Here is a tiny trained network, its code and every weight. The questions are about switching its units off for an input and a target symbol, where a switched-off unit gives its printed mean instead of its output.

import numpy as np


def w(rows, s, z=0):
    codes = np.array(rows[::2]) - 128.0
    scale = np.full(codes.shape[1], s)
    scale[-1] = z or s
    return codes * scale


def norm(h):
    return h / np.sqrt((h * h).mean(-1, keepdims=True) + 1e-5)


def f(y):
    return y / 2 * (1 + np.tanh(0.7978845608 * (y + 0.044715 * y**3)))


def softmax(a):
    e = np.exp(a - a.max(-1, keepdims=True))
    return e / e.sum(-1, keepdims=True)


def log_softmax(a):
    a = a - a.max(-1, keepdims=True)
    return a - np.log(np.exp(a).sum(-1, keepdims=True))


def net(x, mask):
    ids = ['ΔΞΠΨαγημστφω'.index(c) for c in x.split()]
    T = len(ids)
    res = E[ids] + P[:T]
    u = 0
    for l in range(3):
        q, k, v = (norm(res) @ M[l].T for M in (Q, K, V))
        z = softmax(np.where(np.tri(T) > 0, q @ k.T / 2**0.5, -1e9)) @ v
        res = res + np.where(mask[u], z, O[l][:, -1]) @ O[l][:, :-1]
        u += 1
        y = f(norm(res) @ A[l][:, :-1].T + A[l][:, -1])
        res = res + np.where(mask[u : u + 4], y, B[l][:, -1]) @ B[l][:, :-1]
        u += 4
    return log_softmax(norm(res)[-1] @ U[:, :-1].T + U[:, -1])


Q, K, V, O, A, B = {}, {}, {}, {}, {}, {}
E = w([
[148,149,95,189,152,155,145],'Δ',
[133,145,120,167,114,127,141],'Ξ',
[117,130,162,183,90,124,34],'Π',
[148,163,125,145,126,176,139],'Ψ',
[182,149,127,123,63,99,156],'α',
[158,75,101,111,43,47,192],'γ',
[221,1,122,144,133,150,164],'η',
[169,115,76,154,138,46,92],'μ',
[35,123,58,154,138,112,168],'σ',
[125,154,89,115,100,209,140],'τ',
[182,148,137,64,168,118,175],'φ',
[94,222,103,104,165,89,113],'ω',
],0.0054)
P = w([
[185,202,200,249,89,129,226],'0',
[163,178,137,195,76,144,185],'1',
[161,157,126,158,113,152,163],'2',
[182,148,83,132,105,130,139],'3',
[182,131,51,96,125,126,113],'4',
[198,141,26,80,131,142,98],'5',
[210,119,2,59,136,123,86],'6',
],0.0027)
Q[0] = w([
[110,128,58,136,142,65,254],'L0H0',
[78,133,231,107,143,237,171],'L0H0',
],0.0096)
K[0] = w([
[129,180,135,2,144,150,138],'L0H0',
[152,171,212,222,108,128,215],'L0H0',
],0.0092)
V[0] = w([
[89,121,80,149,205,45,234],'L0H0',
[2,110,41,96,44,198,184],'L0H0',
],0.0067)
O[0] = w([
[138,201,52,85,89,89,218,251],'L0H0',
[94,129,162,163,254,41,226,34],'L0H0',
],0.0035,0.0022)
A[0] = w([
[65,114,91,187,133,159,99,121],'L0N0',
[81,142,131,130,160,169,132,125],'L0N1',
[3,101,176,201,125,131,41,59],'L0N2',
[62,128,203,155,230,152,127,3],'L0N3',
],0.011,0.0013)
B[0] = w([
[141,138,238,188,75,165,94,192],'L0N0',
[81,128,140,195,155,100,138,101],'L0N1',
[188,152,118,253,164,155,30,245],'L0N2',
[21,151,228,149,215,169,166,226],'L0N3',
],0.0051,0.0011)
Q[1] = w([
[4,122,162,82,142,172,82],'L1H0',
[125,101,102,194,135,41,114],'L1H0',
],0.012)
K[1] = w([
[193,196,197,251,138,167,176],'L1H0',
[89,93,157,61,254,157,184],'L1H0',
],0.0097)
V[1] = w([
[218,201,110,198,216,144,79],'L1H0',
[156,113,211,49,97,2,90],'L1H0',
],0.0072)
O[1] = w([
[191,169,139,157,126,135,70,172],'L1H0',
[81,82,188,78,3,44,142,4],'L1H0',
],0.0044,0.002)
A[1] = w([
[139,103,127,146,220,70,120,71],'L1N0',
[141,154,90,138,70,62,111,175],'L1N1',
[186,64,124,164,124,141,53,193],'L1N2',
[254,129,199,107,144,84,151,3],'L1N3',
],0.0073,0.00034)
B[1] = w([
[19,129,100,121,116,233,109,136],'L1N0',
[19,104,92,150,154,245,139,252],'L1N1',
[41,85,117,133,129,254,100,213],'L1N2',
[22,169,140,110,208,219,167,204],'L1N3',
],0.0041,0.003)
Q[2] = w([
[170,219,171,141,101,45,102],'L2H0',
[247,47,166,106,158,48,84],'L2H0',
],0.011)
K[2] = w([
[129,219,177,165,107,129,174],'L2H0',
[156,94,166,249,65,147,179],'L2H0',
],0.011)
V[2] = w([
[162,10,115,188,121,171,187],'L2H0',
[73,161,86,231,90,82,87],'L2H0',
],0.011)
O[2] = w([
[105,2,80,91,179,228,184,234],'L2H0',
[88,87,71,71,133,51,20,3],'L2H0',
],0.005,0.0021)
A[2] = w([
[183,169,46,202,177,136,132,255],'L2N0',
[60,58,179,141,201,254,176,45],'L2N1',
[90,179,88,95,186,86,233,38],'L2N2',
[190,24,132,68,20,15,238,30],'L2N3',
],0.0062,0.00029)
B[2] = w([
[113,105,158,68,123,81,146,207],'L2N0',
[132,123,169,119,111,53,92,254],'L2N1',
[135,111,81,202,134,142,120,186],'L2N2',
[255,94,159,156,114,60,87,167],'L2N3',
],0.0085,0.0059)
U = w([
[236,155,64,70,239,158,99,62],'Δ',
[131,119,128,2,160,79,159,92],'Ξ',
[158,121,145,224,124,198,11,108],'Π',
[169,139,214,76,154,126,84,2],'Ψ',
[43,101,222,88,5,93,130,125],'α',
[225,57,112,178,59,40,143,147],'γ',
[117,2,172,117,148,205,202,78],'η',
[78,99,11,99,46,186,84,116],'μ',
[84,119,2,203,184,86,201,113],'σ',
[61,139,218,174,225,80,132,231],'τ',
[156,210,150,185,54,208,209,241],'φ',
[111,243,96,120,79,33,70,130],'ω',
],0.0061,0.0017)

Each question gives the input, a string of symbols that net reads in full, and the target symbol t.
The units are the heads (2 rows each of Q, K, V and O) and the neurons (one row each of A and B). Each row of codes is followed by its name. A weight is (code - 128) times the scale printed after its matrix; where a second scale follows, it is the last column's (O, A, B and U).
mask holds one flag per unit, layer by layer, with each layer's heads first. A switched-off unit (its flag False) gives its mean, the last column of its rows in O or B, instead of its output. The means were averaged over made-up inputs and are rounded, as every weight is.
A unit's drop is (log p(t) with every unit on - log p(t) with that unit switched off) / (log p(t) with every unit on - log p(t) with every unit switched off).
The circuit of an input: a set's keep is (log p(t) with only the set's units on - log p(t) with every unit switched off) / (log p(t) with every unit on - log p(t) with every unit switched off). Starting from the 12 units with the biggest drops (on a tie, the unit counted first), units are removed one at a time, each time the one whose removal leaves the highest keep (on an exact tie, the one counted first), for as long as the keep stays at least 0.8.
units of the circuit, in order: the units of the circuit, biggest drop first
unit that matters most: the unit with the biggest drop
top k neurons: the k neurons with the biggest drops, biggest first
top k neurons in layer l: the k neurons of layer l with the biggest drops, biggest first
input η η τ, target η: top neuron in layer 0 => L0N2
input α Δ Δ, target α: top 2 neurons in layer 0 => L0N0, L0N2
input γ Δ Δ σ σ α, target σ: units of the circuit, in order => L0H0, L2N2
input Π φ γ Ξ γ φ, target γ: units of the circuit, in order => L1H0, L2N3
input σ φ σ, target φ: units of the circuit, in order => L2H0, L0N0
input γ ω φ Δ γ Δ, target γ: units of the circuit, in order => L1H0, L2N3, L1N3
input τ σ τ, target τ: top 2 neurons => L0N3, L2N1
input ω μ μ Δ, target μ: top 2 neurons => L1N1, L2N1
input Δ η Δ, target η: units of the circuit, in order => L2H0, L0N0
input γ Ξ φ γ σ Ξ Ψ, target σ: units of the circuit, in order => L0H0, L2N2
input σ η Δ, target σ: units of the circuit, in order => L0H0, L2N3
input Ψ Ξ γ τ, target Ξ: top 2 neurons in layer 2 => L2N0, L2N3
input Ξ α Ξ Δ γ Δ, target γ: top 3 neurons => L2N3, L1N2, L0N2
input Ξ Ξ τ, target Ξ: top 2 neurons in layer 0 => L0N2, L0N1
input η φ γ γ Δ τ, target γ: unit that matters most => L1H0
input γ α Π α, target α: top 3 neurons => L1N1, L2N1, L1N3
input Δ γ Π Ψ η τ τ, target η: units of the circuit, in order => L2H0, L0H0
input η Δ Δ, target η: top 2 neurons => L0N0, L2N3
input Δ γ Δ Δ γ τ α, target τ: top 2 neurons => L1N3, L2N1
input ω γ Ξ α μ γ Ψ, target μ: unit that matters most => L1H0
input Δ Ξ Ψ α, target α: top 3 neurons => L2N1, L1N1, L1N3
input Δ σ α, target σ: top 2 neurons => L2N2, L1N3
